Here is a tiny trained network, its code and every weight. The questions are about switching its units off for an input and a class, where a switched-off unit gives its printed mean instead of its output.

import numpy as np


def w(rows, s, z=0):
    codes = np.array(rows[::2]) - 128.0
    scale = np.full(codes.shape[1], s)
    scale[-1] = z or s
    return codes * scale


def f(y):
    return np.maximum(y, 0)


def log_softmax(a):
    a = a - a.max(-1, keepdims=True)
    return a - np.log(np.exp(a).sum(-1, keepdims=True))


def net(x, mask):
    res = np.array(x, float).reshape(1, 6) / 4 @ E
    y = f(res @ A[0][:, :-1].T + A[0][:, -1])
    res = res + np.where(mask, y, B[0][:, -1]) @ B[0][:, :-1]
    return log_softmax(res[-1] @ U[:, :-1].T + U[:, -1])


A, B = {}, {}
E = w([
[128,195,169,16,238,199],'x0',
[40,104,14,132,157,78],'x1',
[234,58,88,184,169,161],'x2',
[171,71,75,1,42,204],'x3',
[114,16,191,47,129,19],'x4',
[17,190,114,142,75,204],'x5',
],0.0061)
A[0] = w([
[254,94,108,138,121,127,252],'N0',
[47,121,112,105,76,57,222],'N1',
[40,186,106,155,135,192,207],'N2',
[224,72,212,100,149,117,187],'N3',
[100,152,172,223,126,90,190],'N4',
[201,183,109,131,119,231,237],'N5',
[79,134,141,79,66,145,166],'N6',
[158,157,156,120,131,208,237],'N7',
[156,110,218,83,139,130,167],'N8',
[46,109,75,133,193,81,217],'N9',
],0.0084,0.0036)
B[0] = w([
[226,40,40,169,161,110,254],'N0',
[27,44,219,97,180,221,228],'N1',
[60,206,139,135,102,162,248],'N2',
[239,65,167,116,187,66,235],'N3',
[114,188,189,235,145,85,229],'N4',
[143,148,61,115,52,80,245],'N5',
[109,101,183,2,92,168,189],'N6',
[204,195,80,102,78,64,214],'N7',
[210,137,224,67,141,61,196],'N8',
[48,123,113,147,225,172,234],'N9',
],0.0065,0.0074)
U = w([
[124,158,183,197,161,52,184],'0',
[56,54,196,70,95,194,107],'1',
[47,135,89,119,239,170,180],'2',
[116,229,106,29,61,130,143],'3',
[191,59,1,157,126,116,185],'4',
[213,104,178,57,179,81,3],'5',
[98,192,125,210,89,167,42],'6',
],0.0072,0.0018)

Each question gives the input, the list of numbers given to net, and the class t.
The units are the neurons (one row each of A and B). Each row of codes is followed by its name. A weight is (code - 128) times the scale printed after its matrix; where a second scale follows, it is the last column's (A, B and U).
mask holds one flag per neuron, in row order. A switched-off neuron (its flag False) gives its mean, the last column of its row in B, instead of its output. The means were averaged over made-up inputs and are rounded, as every weight is.
A unit's drop is (log p(t) with every unit on - log p(t) with that unit switched off) / (log p(t) with every unit on - log p(t) with every unit switched off).
The circuit of an input: a set's keep is (log p(t) with only the set's units on - log p(t) with every unit switched off) / (log p(t) with every unit on - log p(t) with every unit switched off). Starting from all 10 units, units are removed one at a time, each time the one whose removal leaves the highest keep (on an exact tie, the one counted first), for as long as the keep stays at least 0.8.
circuit, biggest first: the units of the circuit, biggest drop first
unit that matters most: the unit with the biggest drop
top k neurons: the k neurons with the biggest drops, biggest first
drop of u: that unit's drop, to one decimal
input [8,-5,5,-6,-8,-3], class 4: unit that matters most : N5
input [-1,-4,-5,-1,3,2], class 1: circuit, biggest first : N1, N6, N0
input [4,2,-7,6,3,8], class 1: top 2 neurons : N1, N6
input [-7,6,-7,4,-3,6], class 1: top 2 neurons : N1, N6
input [1,2,-7,-1,-1,-2], class 1: circuit, biggest first : N1, N0, N7
input [-7,1,-2,4,-1,7], class 1: circuit, biggest first : N1, N6
input [0,5,-4,-5,0,-4], class 2: circuit, biggest first : N9, N1
input [7,-3,3,8,-8,-4], class 4: circuit, biggest first : N0, N5
input [7,8,2,-3,5,-5], class 2: top 2 neurons : N9, N7
input [0,-7,6,2,-6,-8], class 4: top 2 neurons : N0, N5
input [1,7,3,-3,8,-1], class 2: drop of N9 : 0.4
input [8,-6,8,0,-7,-4], class 4: drop of N3 : -0.1
input [5,6,3,-8,4,-3], class 2: drop of N5 : 0.1
input [-7,-8,4,-2,-7,-3], class 4: circuit, biggest first : N0
